Below is a small trained network, with its code and all its weights. Each question gives an input and a class and asks what happens when units are switched off, that is, made to give their printed mean instead of their output.

import numpy as np


def w(rows, s, z=0):
    codes = np.array(rows[::2]) - 128.0
    scale = np.full(codes.shape[1], s)
    scale[-1] = z or s
    return codes * scale


def f(y):
    return np.maximum(y, 0)


def log_softmax(a):
    a = a - a.max(-1, keepdims=True)
    return a - np.log(np.exp(a).sum(-1, keepdims=True))


def net(x, mask):
    res = np.array(x, float).reshape(1, 4) / 4 @ E
    y = f(res @ A[0][:, :-1].T + A[0][:, -1])
    res = res + np.where(mask, y, B[0][:, -1]) @ B[0][:, :-1]
    return log_softmax(res[-1] @ U[:, :-1].T + U[:, -1])


A, B = {}, {}
E = w([
[76,155,21,137,88,209,97,83],'x0',
[131,190,139,160,193,126,16,112],'x1',
[211,130,144,49,159,184,202,156],'x2',
[147,155,101,106,169,103,127,251],'x3',
],0.013)
A[0] = w([
[109,97,153,87,91,86,158,184,118],'neuron 1',
[152,122,148,34,138,159,120,102,232],'neuron 2',
[245,171,93,66,180,211,191,210,127],'neuron 3',
[72,110,104,129,102,153,168,39,244],'neuron 4',
[154,158,136,81,145,143,125,211,108],'neuron 5',
[102,206,72,205,209,118,32,154,112],'neuron 6',
[180,155,112,78,158,127,153,153,50],'neuron 7',
[127,105,133,85,113,118,93,147,2],'neuron 8',
[200,162,140,136,190,147,57,120,159],'neuron 9',
[76,144,8,108,43,233,157,60,27],'neuron 10',
[184,88,180,155,118,108,147,18,71],'neuron 11',
[86,91,71,122,57,185,164,94,55],'neuron 12',
[105,124,127,174,112,79,177,202,62],'neuron 13',
[136,91,153,91,133,87,243,179,223],'neuron 14',
[136,110,99,112,168,136,57,133,113],'neuron 15',
[99,128,96,198,142,42,98,195,141],'neuron 16',
[129,147,164,98,124,182,79,52,141],'neuron 17',
[163,136,216,145,165,102,89,135,140],'neuron 18',
[45,149,51,140,55,170,86,78,187],'neuron 19',
],0.012,0.0048)
B[0] = w([
[148,143,114,96,59,114,148,131,187],'neuron 1',
[178,150,116,144,185,111,154,147,182],'neuron 2',
[187,87,88,63,203,159,111,178,254],'neuron 3',
[160,130,127,183,141,161,160,138,211],'neuron 4',
[126,98,74,50,123,137,127,91,190],'neuron 5',
[7,143,135,86,150,139,96,136,246],'neuron 6',
[173,111,107,101,127,123,122,127,175],'neuron 7',
[137,136,132,137,143,102,120,100,129],'neuron 8',
[99,162,148,97,150,97,173,181,196],'neuron 9',
[168,179,25,186,158,103,174,114,235],'neuron 10',
[162,119,207,171,184,115,138,97,196],'neuron 11',
[169,132,84,141,115,147,171,136,193],'neuron 12',
[129,113,100,90,71,102,117,122,175],'neuron 13',
[156,51,110,70,67,182,126,44,246],'neuron 14',
[84,135,106,119,166,112,147,125,167],'neuron 15',
[83,112,91,154,58,100,87,75,204],'neuron 16',
[126,184,130,183,143,81,134,183,181],'neuron 17',
[117,156,188,100,93,82,181,152,195],'neuron 18',
[124,101,60,238,92,165,119,119,236],'neuron 19',
],0.012,0.02)
U = w([
[186,137,241,194,183,70,153,126,187],'0',
[43,118,124,198,112,113,35,106,4],'1',
[186,67,217,130,88,103,209,64,137],'2',
[164,138,34,217,135,141,166,124,159],'3',
[37,174,168,144,134,81,88,150,94],'4',
[226,70,101,66,153,167,155,141,53],'5',
[145,72,87,105,8,85,110,109,139],'6',
[84,138,83,62,180,93,118,175,242],'7',
],0.011,0.0041)

Each question gives the input, the list of numbers given to net, and the class t.
The units are the neurons (one row each of A and B). Each row of codes is followed by its name. A weight is (code - 128) times the scale printed after its matrix; where a second scale follows, it is the last column's (A, B and U).
mask holds one flag per neuron, in row order. A switched-off neuron (its flag False) gives its mean, the last column of its row in B, instead of its output. The means were averaged over made-up inputs and are rounded, as every weight is.
A unit's drop is (log p(t) with every unit on - log p(t) with that unit switched off) / (log p(t) with every unit on - log p(t) with every unit switched off).
The circuit of an input: a set's keep is (log p(t) with only the set's units on - log p(t) with every unit switched off) / (log p(t) with every unit on - log p(t) with every unit switched off). Starting from the 12 units with the biggest drops (on a tie, the unit counted first), units are removed one at a time, each time the one whose removal leaves the highest keep (on an exact tie, the one counted first), for as long as the keep stays at least 0.8.
units of the circuit, in order: the units of the circuit, biggest drop first
unit that matters most: the unit with the biggest drop
k most important neurons: the k neurons with the biggest drops, biggest first
drop of u: that unit's drop, to one decimal
input [-7,-7,2,-2], class 2: units of the circuit, in order -> neuron 11
input [-8,5,-5,7], class 4: units of the circuit, in order -> neuron 6; neuron 3
input [4,6,-2,-2], class 1: 2 most important neurons -> neuron 6; neuron 19
input [-7,-1,0,8], class 6: 3 most important neurons -> neuron 16; neuron 13; neuron 1
input [7,7,-4,3], class 1: 2 most important neurons -> neuron 6; neuron 19
input [-2,-5,-1,1], class 6: 2 most important neurons -> neuron 3; neuron 11
input [-2,-6,4,-7], class 2: 2 most important neurons -> neuron 11; neuron 3
input [-3,1,-5,4], class 4: 2 most important neurons -> neuron 14; neuron 19
input [-6,-4,-5,-1], class 6: 2 most important neurons -> neuron 13; neuron 16
input [2,-1,-2,5], class 1: 2 most important neurons -> neuron 14; neuron 3
input [-5,-3,6,-7], class 2: 2 most important neurons -> neuron 11; neuron 10
input [-3,-8,-3,-7], class 2: drop of neuron 11 -> 0.1
input [-6,6,0,-2], class 4: drop of neuron 15 -> 0.0
input [8,6,-3,3], class 1: drop of neuron 6 -> 1.7
input [-2,-5,1,-3], class 2: unit that matters most -> neuron 3
input [-6,4,-8,1], class 4: drop of neuron 18 -> 0.1
